Below are the code and all the weights of a small trained network. Each question names an input and a class and asks about switching units off, where a switched-off unit gives its printed mean instead of its output.

import numpy as np


def w(rows, s, z=0):
    codes = np.array(rows[::2]) - 128.0
    scale = np.full(codes.shape[1], s)
    scale[-1] = z or s
    return codes * scale


def f(y):
    return y / 2 * (1 + np.tanh(0.7978845608 * (y + 0.044715 * y**3)))


def log_softmax(a):
    a = a - a.max(-1, keepdims=True)
    return a - np.log(np.exp(a).sum(-1, keepdims=True))


def net(x, mask):
    res = np.array(x, float).reshape(1, 3) / 4 @ E
    y = f(res @ A[0][:, :-1].T + A[0][:, -1])
    res = res + np.where(mask, y, B[0][:, -1]) @ B[0][:, :-1]
    return log_softmax(res[-1] @ U[:, :-1].T + U[:, -1])


A, B = {}, {}
E = w([
[53,108,36,218,97,202,85,208,100,45,120],'x0',
[98,254,40,107,177,54,168,102,214,192,185],'x1',
[120,217,101,157,112,215,27,116,158,152,122],'x2',
],0.013)
A[0] = w([
[145,88,151,136,113,81,196,95,173,147,124,75],'neuron 0',
[142,144,117,117,101,118,135,135,117,118,116,54],'neuron 1',
[130,125,122,118,139,127,127,128,136,127,127,42],'neuron 2',
[117,82,121,185,74,171,112,199,100,3,106,190],'neuron 3',
[132,109,125,145,124,148,96,125,133,131,140,92],'neuron 4',
[132,101,125,119,101,140,99,114,123,158,138,101],'neuron 5',
[116,112,137,128,105,127,135,144,145,108,106,37],'neuron 6',
[146,24,134,133,101,139,134,135,54,51,99,116],'neuron 7',
[132,121,132,126,135,139,120,121,125,119,123,68],'neuron 8',
[142,114,204,54,145,56,163,115,105,140,97,66],'neuron 9',
[104,140,142,124,149,127,132,133,156,129,122,3],'neuron 10',
[128,150,112,80,145,42,199,92,131,165,149,242],'neuron 11',
[150,179,142,125,84,168,57,101,132,146,91,136],'neuron 12',
[111,144,155,149,117,94,132,123,123,126,112,2],'neuron 13',
[82,190,65,149,133,104,119,153,171,114,146,71],'neuron 14',
],0.015,0.0053)
B[0] = w([
[181,117,157,108,144,109,80,88,155,133,89,180],'neuron 0',
[133,139,115,128,128,106,140,139,145,109,106,124],'neuron 1',
[110,152,156,89,77,152,159,112,149,123,113,126],'neuron 2',
[37,97,195,159,162,127,149,242,194,43,148,253],'neuron 3',
[89,140,153,106,123,151,87,136,89,135,132,143],'neuron 4',
[166,96,119,113,166,116,103,191,47,117,165,135],'neuron 5',
[117,140,139,99,89,135,121,140,139,111,165,137],'neuron 6',
[107,39,136,185,20,191,255,216,110,129,142,225],'neuron 7',
[120,107,127,112,106,64,121,139,114,103,102,129],'neuron 8',
[193,103,225,101,185,153,128,169,170,137,139,207],'neuron 9',
[157,105,102,143,106,107,161,163,113,112,125,132],'neuron 10',
[177,113,149,15,166,80,202,84,230,165,167,234],'neuron 11',
[134,126,106,143,90,108,51,56,25,186,92,175],'neuron 12',
[136,137,128,134,164,143,148,132,151,122,117,126],'neuron 13',
[93,221,44,121,125,117,181,114,120,63,117,198],'neuron 14',
],0.01,0.034)
U = w([
[46,153,87,178,152,149,86,162,155,67,128,135],'0',
[111,54,174,194,60,169,164,191,125,95,137,156],'1',
[150,108,123,161,159,110,110,145,148,135,70,4],'2',
[146,171,53,89,128,80,182,91,166,138,150,118],'3',
[227,75,199,64,142,102,139,106,162,160,146,159],'4',
[130,197,61,172,88,156,83,86,94,129,116,140],'5',
[164,92,155,150,60,158,7,95,55,169,97,222],'6',
],0.012,0.0037)

Each question gives the input, the list of numbers given to net, and the class t.
The units are the neurons (one row each of A and B). Each row of codes is followed by its name. A weight is (code - 128) times the scale printed after its matrix; where a second scale follows, it is the last column's (A, B and U).
mask holds one flag per neuron, in row order. A switched-off neuron (its flag False) gives its mean, the last column of its row in B, instead of its output. The means were averaged over made-up inputs and are rounded, as every weight is.
A unit's drop is (log p(t) with every unit on - log p(t) with that unit switched off) / (log p(t) with every unit on - log p(t) with every unit switched off).
The circuit of an input: a set's keep is (log p(t) with only the set's units on - log p(t) with every unit switched off) / (log p(t) with every unit on - log p(t) with every unit switched off). Starting from the 12 units with the biggest drops (on a tie, the unit counted first), units are removed one at a time, each time the one whose removal leaves the highest keep (on an exact tie, the one counted first), for as long as the keep stays at least 0.8.
circuit, biggest first: the units of the circuit, biggest drop first
unit that matters most: the unit with the biggest drop
top k neurons: the k neurons with the biggest drops, biggest first
drop of u: that unit's drop, to one decimal
input [-6,-7,2], class 1: circuit, biggest first -> (neuron 11)
input [5,3,-5], class 0: circuit, biggest first -> (neuron 7; neuron 9)
input [1,2,5], class 5: circuit, biggest first -> (neuron 3; neuron 11)
input [-4,-4,3], class 6: circuit, biggest first -> (neuron 11; neuron 3)
input [-8,-3,7], class 6: circuit, biggest first -> (neuron 12; neuron 11)
input [-6,-1,6], class 6: top 2 neurons -> (neuron 12; neuron 11)
input [8,2,-1], class 0: top 2 neurons -> (neuron 14; neuron 7)
input [-1,6,-2], class 3: top 2 neurons -> (neuron 14; neuron 9)
input [2,2,0], class 0: top 4 neurons -> (neuron 11; neuron 7; neuron 12; neuron 0)
input [-2,8,-2], class 3: top 2 neurons -> (neuron 14; neuron 3)
input [4,5,7], class 5: top 2 neurons -> (neuron 3; neuron 11)
input [4,6,4], class 5: drop of neuron 3 -> 0.5
input [-2,8,-1], class 3: drop of neuron 14 -> 1.8
input [2,5,3], class 3: unit that matters most -> neuron 3
input [2,0,4], class 0: drop of neuron 7 -> 0.5
input [6,-1,4], class 0: top 2 neurons -> (neuron 7; neuron 9)
input [3,6,8], class 5: drop of neuron 3 -> 0.1
